Below are the code and all the weights of a small trained network. Each question names an input and a class and asks about switching units off, where a switched-off unit gives its printed mean instead of its output.

import numpy as np


def w(rows, s, z=0):
    codes = np.array(rows[::2]) - 128.0
    scale = np.full(codes.shape[1], s)
    scale[-1] = z or s
    return codes * scale


def norm(h):
    return h / np.sqrt((h * h).mean(-1, keepdims=True) + 1e-5)


def f(y):
    return np.maximum(y, 0)


def log_softmax(a):
    a = a - a.max(-1, keepdims=True)
    return a - np.log(np.exp(a).sum(-1, keepdims=True))


def net(x, mask):
    res = np.array(x, float).reshape(1, 7) / 4 @ E
    u = 0
    for l in range(3):
        y = f(norm(res) @ A[l][:, :-1].T + A[l][:, -1])
        res = res + np.where(mask[u : u + 6], y, B[l][:, -1]) @ B[l][:, :-1]
        u += 6
    return log_softmax(norm(res)[-1] @ U[:, :-1].T + U[:, -1])


A, B = {}, {}
E = w([
[128,128,129,127,127],'x0',
[234,190,206,173,163],'x1',
[128,131,127,128,128],'x2',
[129,133,125,129,129],'x3',
[77,215,189,33,69],'x4',
[60,106,179,122,253],'x5',
[83,180,152,203,100],'x6',
],0.0064)
A[0] = w([
[116,84,103,154,76,126],'0.n0',
[54,146,150,254,92,29],'0.n1',
[178,69,151,20,146,170],'0.n2',
[32,189,214,225,56,139],'0.n3',
[64,83,107,125,118,26],'0.n4',
[137,103,88,190,164,3],'0.n5',
],0.008,0.0055)
B[0] = w([
[84,171,122,145,67,183],'0.n0',
[223,124,1,42,252,175],'0.n1',
[165,249,40,101,189,223],'0.n2',
[201,154,48,24,194,253],'0.n3',
[5,145,176,141,64,148],'0.n4',
[149,36,142,148,150,148],'0.n5',
],0.0071,0.0049)
A[1] = w([
[170,161,234,120,130,110],'1.n0',
[35,110,58,154,128,89],'1.n1',
[205,99,141,127,7,194],'1.n2',
[91,117,211,136,197,3],'1.n3',
[69,92,167,102,217,189],'1.n4',
[149,61,82,209,151,8],'1.n5',
],0.012,0.0029)
B[1] = w([
[131,58,141,158,71,185],'1.n0',
[220,155,153,130,32,232],'1.n1',
[26,119,101,179,224,235],'1.n2',
[78,146,98,194,151,165],'1.n3',
[103,152,56,158,78,253],'1.n4',
[77,230,235,9,189,223],'1.n5',
],0.011,0.0053)
A[2] = w([
[232,122,254,53,56,8],'2.n0',
[69,155,194,90,90,89],'2.n1',
[79,160,144,57,88,253],'2.n2',
[121,91,57,27,103,147],'2.n3',
[235,112,242,230,234,185],'2.n4',
[81,108,109,112,193,76],'2.n5',
],0.0079,0.0024)
B[2] = w([
[52,147,110,129,131,164],'2.n0',
[235,127,181,105,198,163],'2.n1',
[71,29,231,175,203,253],'2.n2',
[225,128,161,168,112,231],'2.n3',
[136,77,154,104,2,209],'2.n4',
[143,86,139,142,95,176],'2.n5',
],0.0086,0.0056)
U = w([
[112,127,226,75,210,75],'0',
[224,158,38,77,166,220],'1',
[57,125,36,218,150,191],'2',
[149,71,164,138,6,2],'3',
],0.013,0.00067)

Each question gives the input, the list of numbers given to net, and the class t.
The units are the neurons (one row each of A and B). Each row of codes is followed by its name. A weight is (code - 128) times the scale printed after its matrix; where a second scale follows, it is the last column's (A, B and U).
mask holds one flag per neuron, layer by layer. A switched-off neuron (its flag False) gives its mean, the last column of its row in B, instead of its output. The means were averaged over made-up inputs and are rounded, as every weight is.
A unit's drop is (log p(t) with every unit on - log p(t) with that unit switched off) / (log p(t) with every unit on - log p(t) with every unit switched off).
The circuit of an input: a set's keep is (log p(t) with only the set's units on - log p(t) with every unit switched off) / (log p(t) with every unit on - log p(t) with every unit switched off). Starting from the 12 units with the biggest drops (on a tie, the unit counted first), units are removed one at a time, each time the one whose removal leaves the highest keep (on an exact tie, the one counted first), for as long as the keep stays at least 0.8.
units of the circuit, in order: the units of the circuit, biggest drop first
top k neurons: the k neurons with the biggest drops, biggest first
k most important neurons of layer l: the k neurons of layer l with the biggest drops, biggest first
input [-2,7,6,-8,-2,5,2], class 3: units of the circuit, in order : 2.n4
input [-1,2,5,3,-1,3,-2], class 2: units of the circuit, in order : 0.n3, 1.n4
input [-5,-6,-5,-1,-1,-8,8], class 1: units of the circuit, in order : 0.n1, 0.n3
input [2,-4,-5,8,3,-6,6], class 1: top 4 neurons : 0.n3, 0.n1, 1.n5, 2.n3
input [4,8,4,-2,4,7,6], class 3: units of the circuit, in order : 1.n0, 2.n4
input [0,-7,1,0,4,1,-6], class 3: 3 most important neurons of layer 0 : 0.n3, 0.n1, 0.n4
input [6,-4,8,2,-5,-4,-4], class 0: top 2 neurons : 1.n5, 0.n3
input [-4,4,-4,7,-8,-4,-7], class 0: top 2 neurons : 1.n5, 0.n3
input [-8,-6,-7,-3,-2,2,-3], class 3: units of the circuit, in order : 1.n1, 0.n3
input [-6,3,5,2,5,3,-6], class 1: top 2 neurons : 0.n2, 1.n5
input [5,-6,-7,5,-1,7,-4], class 2: top 2 neurons : 1.n4, 0.n3
input [4,-4,-1,-3,2,-1,0], class 3: top 2 neurons : 1.n5, 1.n1
input [-3,8,-6,8,0,-8,4], class 2: top 3 neurons : 1.n2, 1.n1, 1.n5
input [-6,-8,-2,-7,2,2,4], class 3: units of the circuit, in order : 1.n1
input [-5,-5,5,2,-5,4,8], class 1: top 2 neurons : 0.n1, 0.n3
input [0,-6,-6,-4,8,-8,-5], class 0: 4 most important neurons of layer 2 : 2.n2, 2.n1, 2.n4, 2.n3
input [0,-7,-5,1,-8,-2,-6], class 0: top 3 neurons : 1.n5, 0.n3, 2.n2
input [8,-6,-6,6,3,-8,-6], class 2: top 3 neurons : 1.n2, 1.n5, 0.n3
input [7,8,-3,-1,5,0,1], class 3: 2 most important neurons of layer 1 : 1.n0, 1.n5
input [7,-1,3,-1,1,1,-5], class 1: units of the circuit, in order : 0.n2
input [-1,-3,-1,5,6,4,-7], class 1: top 4 neurons : 0.n2, 1.n5, 1.n4, 1.n2
input [4,0,-1,0,-5,4,5], class 0: top 4 neurons : 1.n5, 0.n2, 0.n5, 1.n2
input [-3,6,6,8,5,-2,-4], class 3: top 4 neurons : 1.n5, 1.n0, 0.n3, 1.n4
input [-2,8,1,-7,-7,1,4], class 3: 2 most important neurons of layer 2 : 2.n4, 2.n2
input [-4,-6,-6,0,-7,-6,7], class 0: units of the circuit, in order : 1.n5, 1.n4
input [-4,-2,1,-2,-5,-6,6], class 1: 2 most important neurons of layer 0 : 0.n1, 0.n3
